[[  8  14   4 -36  39  -1  -2  -2]
 [-13  -7 -16   9 -30  -6   0   7]
 [ -4  -3   1  -9  -4  -8  -1   2]
 [ -7   5  -8 -18   1 -12  -7  -5]
 [-30  -3 -23 -12 -30 -17  -1  -7]
 [ 11  11  -1 -31  27  -9  -8  -8]]
|
[[  8 -13  -4  -7 -30  11]
 [ 14  -7  -3   5  -3  11]
 [  4 -16   1  -8 -23  -1]
 [-36   9  -9 -18 -12 -31]
 [ 39 -30  -4   1 -30  27]
 [ -1  -6  -8 -12 -17  -9]
 [ -2   0  -1  -7  -1  -8]
 [ -2   7   2  -5  -7  -8]]

[[-1  0  0 -1  0  0  0 -2 12 28 28]
 [ 2  0 -1  0  1 23 29 28 28 28 27]
 [ 0 -1  2 -1  2 -2 16 28 27 29 31]
 [ 1 15 28 28 27 27 31 27 29 28 28]
 [-1 -1  2 -1 -1 14 32 29 28 29 29]
 [ 1  0  0 -1  2  1  3  1 24 28 28]]
|
[[-1  2  0  1 -1  1]
 [ 0  0 -1 15 -1  0]
 [ 0 -1  2 28  2  0]
 [-1  0 -1 28 -1 -1]
 [ 0  1  2 27 -1  2]
 [ 0 23 -2 27 14  1]
 [ 0 29 16 31 32  3]
 [-2 28 28 27 29  1]
 [12 28 27 29 28 24]
 [28 28 29 28 29 28]
 [28 27 31 28 29 28]]

[[ 18  -3]
 [ -9   5]
 [  6   1]
 [-11  22]
 [-26  33]
 [ -2  -6]
 [-25  29]]
|
[[ 18  -9   6 -11 -26  -2 -25]
 [ -3   5   1  22  33  -6  29]]

[[  6  -7 -12   0  -8   7   7   1  -4   5  -7  11]
 [-10   9  12  -2   2 -18 -20   3   1  -7  25 -27]
 [ -1  -1  -1  -1  -1  -1  -1  -1  -1  -1  -1  -1]
 [ 11 -14 -30  -5 -23  12   9   7 -13  14 -10  19]
 [  7  -5  -6   8  -5   5   9   3   6   1   1   6]
 [ -1   0   0  -1   0  -1  -1  -1   0  -1   0  -1]
 [  2  -2   0   8  -4  -5   2  -1   9  -8   9  -6]]
|
[[  6 -10  -1  11   7  -1   2]
 [ -7   9  -1 -14  -5   0  -2]
 [-12  12  -1 -30  -6   0   0]
 [  0  -2  -1  -5   8  -1   8]
 [ -8   2  -1 -23  -5   0  -4]
 [  7 -18  -1  12   5  -1  -5]
 [  7 -20  -1   9   9  -1   2]
 [  1   3  -1   7   3  -1  -1]
 [ -4   1  -1 -13   6   0   9]
 [  5  -7  -1  14   1  -1  -8]
 [ -7  25  -1 -10   1   0   9]
 [ 11 -27  -1  19   6  -1  -6]]

[[  4  12  25 -16   1 -27  12  19  -7   7  -9]
 [ -2  13  11 -11  18 -15  19   3 -15 -14 -28]
 [-26  -2  24  30  -3  -2  -8  15  19  32  21]
 [  3  14   3   8 -21   0   2   2   0  -5   1]
 [  8  19   5  12 -39  -5   7   7 -14  -4  -4]]
|
[[  4  -2 -26   3   8]
 [ 12  13  -2  14  19]
 [ 25  11  24   3   5]
 [-16 -11  30   8  12]
 [  1  18  -3 -21 -39]
 [-27 -15  -2   0  -5]
 [ 12  19  -8   2   7]
 [ 19   3  15   2   7]
 [ -7 -15  19   0 -14]
 [  7 -14  32  -5  -4]
 [ -9 -28  21   1  -4]]

[[  4   1]
 [ 31  -5]
 [  8 -10]
 [  1   2]
 [  0   6]
 [ -1  -2]
 [  5   1]
 [  0   0]
 [ -1   4]
 [  6   6]
 [  0   0]
 [  7  -1]]
|
[[  4  31   8   1   0  -1   5   0  -1   6   0   7]
 [  1  -5 -10   2   6  -2   1   0   4   6   0  -1]]

[[ 11  11 -10   8  -7  19  21  -7  26   7  10 -10 -18  11]
 [  1  10 -10  23  -3   2  -3 -29   9 -15   2  13 -23   0]
 [-15  -4  12   3  11 -13 -17   9  -6  13  -9 -36  34  15]]
|
[[ 11   1 -15]
 [ 11  10  -4]
 [-10 -10  12]
 [  8  23   3]
 [ -7  -3  11]
 [ 19   2 -13]
 [ 21  -3 -17]
 [ -7 -29   9]
 [ 26   9  -6]
 [  7 -15  13]
 [ 10   2  -9]
 [-10  13 -36]
 [-18 -23  34]
 [ 11   0  15]]
---
[[-11  14  10  -6]
 [  6 -26 -29 -21]
 [ 15 -12  -9  17]
 [-23 -37  20  12]
 [ -2  12   4   5]]
|
[[ -2  12   4   5]
 [-11  14  10  -6]
 [  6 -26 -29 -21]
 [ 15 -12  -9  17]
 [-23 -37  20  12]]

[[ -1 -37 -19   1  36  13  -4]
 [  2 -33 -16   5  32  16  -6]
 [ 19   6   6  21  -6  21 -14]
 [  7 -12   3  26  15  41 -36]
 [ -2 -30 -17  -3  29   5   2]
 [  0  -5  -2   0   5   3  -1]
 [  0 -32 -15   4  32  16  -8]
 [ 22  -8 -11   4   5  -4  16]
 [  1  11  -3 -17 -14 -32  30]]
|
[[  1  11  -3 -17 -14 -32  30]
 [ -1 -37 -19   1  36  13  -4]
 [  2 -33 -16   5  32  16  -6]
 [ 19   6   6  21  -6  21 -14]
 [  7 -12   3  26  15  41 -36]
 [ -2 -30 -17  -3  29   5   2]
 [  0  -5  -2   0   5   3  -1]
 [  0 -32 -15   4  32  16  -8]
 [ 22  -8 -11   4   5  -4  16]]

[[-28 -25 -28 -29  27 -29  30  24]
 [ 31  28  20  29  -3  30  28 -26]]
|
[[ 31  28  20  29  -3  30  28 -26]
 [-28 -25 -28 -29  27 -29  30  24]]

[[ 33 -14]
 [-10  14]
 [ 16 -11]
 [ -9   8]
 [-13 -17]
 [  0   8]
 [ -2  -4]
 [-16 -22]
 [  4  -8]]
|
[[  4  -8]
 [ 33 -14]
 [-10  14]
 [ 16 -11]
 [ -9   8]
 [-13 -17]
 [  0   8]
 [ -2  -4]
 [-16 -22]]

[[ 10  21 -12  10 -11 -26 -20   3]
 [  2  29  -9   2  19  -3  10 -11]
 [ -3 -14  -6   7   2  10  -4   7]
 [-16  17   5  -6   7  -1  -1   0]
 [  2 -16  -1  12   6 -10 -15   7]
 [ 15  25  -2  10  32  16  -5   3]]
|
[[ 15  25  -2  10  32  16  -5   3]
 [ 10  21 -12  10 -11 -26 -20   3]
 [  2  29  -9   2  19  -3  10 -11]
 [ -3 -14  -6   7   2  10  -4   7]
 [-16  17   5  -6   7  -1  -1   0]
 [  2 -16  -1  12   6 -10 -15   7]]

[[-23  18]
 [-29  15]
 [  2  16]
 [-29  11]
 [-18  12]]
|
[[-18  12]
 [-23  18]
 [-29  15]
 [  2  16]
 [-29  11]]
